Below is a small trained network, with its code and all its weights. Each question gives an input and a class and asks what happens when units are switched off, that is, made to give their printed mean instead of their output.

import numpy as np


def w(rows, s, z=0):
    codes = np.array(rows[::2]) - 128.0
    scale = np.full(codes.shape[1], s)
    scale[-1] = z or s
    return codes * scale


def norm(h):
    return h / np.sqrt((h * h).mean(-1, keepdims=True) + 1e-5)


def f(y):
    return y / 2 * (1 + np.tanh(0.7978845608 * (y + 0.044715 * y**3)))


def log_softmax(a):
    a = a - a.max(-1, keepdims=True)
    return a - np.log(np.exp(a).sum(-1, keepdims=True))


def net(x, mask):
    res = np.array(x, float).reshape(1, 4) / 4 @ E
    u = 0
    for l in range(2):
        y = f(norm(res) @ A[l][:, :-1].T + A[l][:, -1])
        res = res + np.where(mask[u : u + 7], y, B[l][:, -1]) @ B[l][:, :-1]
        u += 7
    return log_softmax(norm(res)[-1] @ U[:, :-1].T + U[:, -1])


A, B = {}, {}
E = w([
[156,135,141,98,238,155,80,143,200],'x0',
[182,117,118,148,117,239,108,234,172],'x1',
[180,116,171,78,103,151,97,10,56],'x2',
[95,224,96,72,146,107,69,68,120],'x3',
],0.011)
A[0] = w([
[166,127,136,119,144,207,99,145,141,38],'L0N0',
[173,14,138,145,122,193,155,168,140,13],'L0N1',
[127,75,131,148,26,114,179,110,117,55],'L0N2',
[175,109,129,114,109,218,105,110,118,188],'L0N3',
[140,92,138,116,255,106,121,60,138,3],'L0N4',
[153,170,121,109,130,205,75,107,130,25],'L0N5',
[125,128,127,112,149,96,108,16,126,133],'L0N6',
],0.023,0.0071)
B[0] = w([
[140,13,8,121,105,206,109,108,192,194],'L0N0',
[238,160,137,197,218,159,224,222,58,224],'L0N1',
[68,32,130,119,83,49,101,138,110,212],'L0N2',
[118,126,196,182,40,191,84,57,175,220],'L0N3',
[164,115,231,4,140,29,47,196,194,202],'L0N4',
[125,137,40,14,54,191,34,119,108,187],'L0N5',
[135,200,179,150,177,133,164,43,109,249],'L0N6',
],0.019,0.018)
A[1] = w([
[84,189,76,182,136,157,93,190,217,88],'L1N0',
[120,163,119,86,112,140,123,8,92,86],'L1N1',
[109,209,127,112,209,71,159,61,123,71],'L1N2',
[87,125,70,127,69,45,159,179,105,76],'L1N3',
[76,185,33,124,227,115,122,197,227,71],'L1N4',
[154,211,105,169,211,157,178,60,63,21],'L1N5',
[96,52,43,115,126,87,146,137,86,2],'L1N6',
],0.019,0.0049)
B[1] = w([
[68,101,149,96,75,85,185,102,220,173],'L1N0',
[129,200,99,218,186,113,180,227,76,243],'L1N1',
[203,60,6,22,177,159,159,64,156,247],'L1N2',
[83,99,66,99,145,102,65,131,90,196],'L1N3',
[48,235,179,150,108,134,156,227,182,176],'L1N4',
[26,139,75,143,109,93,234,103,140,196],'L1N5',
[50,95,80,107,138,97,118,165,134,173],'L1N6',
],0.016,0.013)
U = w([
[40,169,135,103,131,107,178,191,216,121],'0',
[97,243,135,182,89,181,91,72,54,2],'1',
[126,83,233,213,83,105,133,28,53,15],'2',
[117,175,82,112,205,85,228,21,71,155],'3',
[169,72,73,109,60,252,70,118,203,203],'4',
[222,74,166,227,196,159,243,231,113,195],'5',
[172,158,220,11,195,56,68,78,170,154],'6',
[45,12,100,137,130,40,129,159,63,157],'7',
],0.014,0.0039)

Each question gives the input, the list of numbers given to net, and the class t.
The units are the neurons (one row each of A and B). Each row of codes is followed by its name. A weight is (code - 128) times the scale printed after its matrix; where a second scale follows, it is the last column's (A, B and U).
mask holds one flag per neuron, layer by layer. A switched-off neuron (its flag False) gives its mean, the last column of its row in B, instead of its output. The means were averaged over made-up inputs and are rounded, as every weight is.
A unit's drop is (log p(t) with every unit on - log p(t) with that unit switched off) / (log p(t) with every unit on - log p(t) with every unit switched off).
The circuit of an input: a set's keep is (log p(t) with only the set's units on - log p(t) with every unit switched off) / (log p(t) with every unit on - log p(t) with every unit switched off). Starting from the 12 units with the biggest drops (on a tie, the unit counted first), units are removed one at a time, each time the one whose removal leaves the highest keep (on an exact tie, the one counted first), for as long as the keep stays at least 0.8.
circuit, biggest first: the units of the circuit, biggest drop first
unit that matters most: the unit with the biggest drop
k most important neurons: the k neurons with the biggest drops, biggest first
top k neurons in layer l: the k neurons of layer l with the biggest drops, biggest first
drop when u is switched off: that unit's drop, to one decimal
input [7,-5,-3,0], class 6: circuit, biggest first : [L0N4]
input [1,-6,4,-3], class 6: 2 most important neurons : [L0N4; L0N1]
input [1,2,4,4], class 1: 2 most important neurons : [L0N6; L1N1]
input [-1,3,-1,8], class 1: circuit, biggest first : [L0N5; L0N0; L1N2]
input [-2,6,7,-6], class 5: 2 most important neurons : [L0N1; L1N2]
input [-1,0,7,1], class 1: 2 most important neurons : [L0N3; L0N1]
input [1,2,3,8], class 1: circuit, biggest first : [L0N5; L1N1; L0N6]
input [-1,0,6,1], class 1: 2 most important neurons : [L0N3; L0N1]
input [-7,2,8,-5], class 2: 2 most important neurons : [L0N3; L0N0]
input [-3,-7,-8,1], class 7: top 2 neurons in layer 0 : [L0N6; L0N1]
input [2,1,4,5], class 1: top 2 neurons in layer 0 : [L0N5; L0N6]
input [-2,-3,1,-2], class 7: 2 most important neurons : [L0N2; L0N3]
input [-5,7,-8,3], class 0: top 3 neurons in layer 0 : [L0N2; L0N6; L0N3]
input [-3,-2,7,-4], class 2: unit that matters most : L0N2
input [2,0,0,1], class 6: drop when L0N4 is switched off : 2.2
input [-2,3,3,6], class 1: drop when L1N1 is switched off : 0.1
input [-7,2,0,-2], class 7: drop when L0N2 is switched off : 3.1
